Here is a tiny trained network, its code and every weight. The questions are about switching its units off for an input and a class, where a switched-off unit gives its printed mean instead of its output.

import numpy as np


def w(rows, s, z=0):
    codes = np.array(rows[::2]) - 128.0
    scale = np.full(codes.shape[1], s)
    scale[-1] = z or s
    return codes * scale


def norm(h):
    return h / np.sqrt((h * h).mean(-1, keepdims=True) + 1e-5)


def f(y):
    return np.maximum(y, 0)


def log_softmax(a):
    a = a - a.max(-1, keepdims=True)
    return a - np.log(np.exp(a).sum(-1, keepdims=True))


def net(x, mask):
    res = np.array(x, float).reshape(1, 4) / 4 @ E
    u = 0
    for l in range(4):
        y = f(norm(res) @ A[l][:, :-1].T + A[l][:, -1])
        res = res + np.where(mask[u : u + 10], y, B[l][:, -1]) @ B[l][:, :-1]
        u += 10
    return log_softmax(norm(res)[-1] @ U[:, :-1].T + U[:, -1])


A, B = {}, {}
E = w([
[103,152,7,253],'x0',
[142,222,25,70],'x1',
[58,217,120,107],'x2',
[149,123,141,96],'x3',
],0.0064)
A[0] = w([
[178,108,98,149,71],'L0N1',
[165,112,252,64,132],'L0N2',
[126,124,122,123,151],'L0N3',
[149,160,110,102,234],'L0N4',
[90,228,125,127,86],'L0N5',
[116,125,157,142,161],'L0N6',
[156,155,101,177,130],'L0N7',
[120,154,123,98,4],'L0N8',
[187,140,83,100,160],'L0N9',
[184,153,87,149,61],'L0N10',
],0.014,0.0022)
B[0] = w([
[209,122,166,186,162],'L0N1',
[230,94,196,170,255],'L0N2',
[141,160,254,148,134],'L0N3',
[114,90,159,115,179],'L0N4',
[30,132,86,111,203],'L0N5',
[102,196,176,91,159],'L0N6',
[118,124,168,50,181],'L0N7',
[96,145,126,131,147],'L0N8',
[105,83,200,33,182],'L0N9',
[164,27,107,135,170],'L0N10',
],0.0075,0.0089)
A[1] = w([
[114,127,71,105,201],'L1N1',
[193,97,143,128,254],'L1N2',
[130,106,99,53,74],'L1N3',
[178,147,155,91,240],'L1N4',
[1,186,141,181,224],'L1N5',
[141,130,126,120,45],'L1N6',
[123,119,152,93,182],'L1N7',
[57,98,176,139,245],'L1N8',
[98,151,109,119,121],'L1N9',
[41,145,153,147,108],'L1N10',
],0.012,0.0018)
B[1] = w([
[74,45,170,151,173],'L1N1',
[138,198,136,176,254],'L1N2',
[111,84,64,183,176],'L1N3',
[136,123,178,213,207],'L1N4',
[139,189,95,2,250],'L1N5',
[109,77,129,95,129],'L1N6',
[56,187,204,157,181],'L1N7',
[133,184,112,88,215],'L1N8',
[87,113,66,101,165],'L1N9',
[159,122,88,61,199],'L1N10',
],0.0076,0.007)
A[2] = w([
[106,109,41,111,176],'L2N1',
[87,119,78,91,92],'L2N2',
[109,136,171,173,87],'L2N3',
[183,108,89,190,214],'L2N4',
[88,109,140,68,197],'L2N5',
[101,10,111,136,35],'L2N6',
[59,130,167,124,102],'L2N7',
[126,153,106,90,87],'L2N8',
[190,92,120,162,121],'L2N9',
[149,130,142,138,4],'L2N10',
],0.014,0.0014)
B[2] = w([
[183,95,204,211,232],'L2N1',
[44,158,72,142,238],'L2N2',
[157,244,159,137,223],'L2N3',
[164,202,194,238,240],'L2N4',
[89,129,183,206,238],'L2N5',
[177,107,99,162,189],'L2N6',
[26,130,49,121,178],'L2N7',
[171,177,75,143,203],'L2N8',
[101,254,160,152,253],'L2N9',
[141,59,122,4,173],'L2N10',
],0.0056,0.0054)
A[3] = w([
[186,170,87,118,121],'L3N1',
[212,165,122,162,230],'L3N2',
[142,92,12,75,136],'L3N3',
[163,118,253,139,229],'L3N4',
[131,151,91,53,78],'L3N5',
[59,72,132,142,161],'L3N6',
[180,73,171,127,251],'L3N7',
[121,125,212,84,142],'L3N8',
[122,93,108,98,233],'L3N9',
[87,162,161,144,108],'L3N10',
],0.013,0.0021)
B[3] = w([
[181,80,235,93,143],'L3N1',
[71,202,214,147,203],'L3N2',
[190,88,176,141,162],'L3N3',
[119,149,115,254,253],'L3N4',
[122,136,152,58,163],'L3N5',
[98,104,83,129,148],'L3N6',
[58,178,153,164,180],'L3N7',
[107,137,102,174,177],'L3N8',
[145,156,131,163,143],'L3N9',
[91,182,108,57,163],'L3N10',
],0.0083,0.013)
U = w([
[136,213,223,250,194],'0',
[166,116,122,136,7],'1',
[51,174,71,66,203],'2',
[103,56,82,193,143],'3',
[153,153,147,83,121],'4',
[187,95,128,138,1],'5',
],0.016,0.0067)

Each question gives the input, the list of numbers given to net, and the class t.
The units are the neurons (one row each of A and B). Each row of codes is followed by its name. A weight is (code - 128) times the scale printed after its matrix; where a second scale follows, it is the last column's (A, B and U).
mask holds one flag per neuron, layer by layer. A switched-off neuron (its flag False) gives its mean, the last column of its row in B, instead of its output. The means were averaged over made-up inputs and are rounded, as every weight is.
A unit's drop is (log p(t) with every unit on - log p(t) with that unit switched off) / (log p(t) with every unit on - log p(t) with every unit switched off).
most important unit: the unit with the biggest drop
top k neurons: the k neurons with the biggest drops, biggest first
top k neurons in layer l: the k neurons of layer l with the biggest drops, biggest first
drop of u: that unit's drop, to one decimal
input [6,7,-2,-2], class 3: most important unit -> L0N2
input [2,8,-2,6], class 3: top 3 neurons -> (L0N2 L1N3 L0N10)
input [0,4,-2,-8], class 2: top 3 neurons in layer 0 -> (L0N2 L0N9 L0N7)
input [6,0,0,-6], class 3: top 2 neurons in layer 1 -> (L1N2 L1N1)
input [6,7,2,-3], class 2: top 3 neurons -> (L0N2 L0N5 L3N4)
input [5,-5,1,8], class 4: top 2 neurons -> (L0N2 L0N10)
input [7,3,1,-4], class 3: top 3 neurons in layer 0 -> (L0N10 L0N2 L0N6)
input [3,5,2,1], class 2: top 2 neurons -> (L0N5 L0N2)
input [6,-8,3,-4], class 4: top 2 neurons in layer 0 -> (L0N2 L0N5)
input [8,-5,3,8], class 4: top 2 neurons -> (L0N2 L1N5)
input [4,-7,4,6], class 4: top 2 neurons in layer 0 -> (L0N2 L0N9)
input [5,8,-2,-8], class 3: drop of L0N2 -> 0.5
input [-1,-3,7,-8], class 2: drop of L1N1 -> 0.0
input [0,-1,0,-8], class 2: drop of L0N2 -> 1.0
input [6,4,0,4], class 3: drop of L0N2 -> 1.0
input [-6,6,2,-7], class 2: top neuron -> (L0N5)
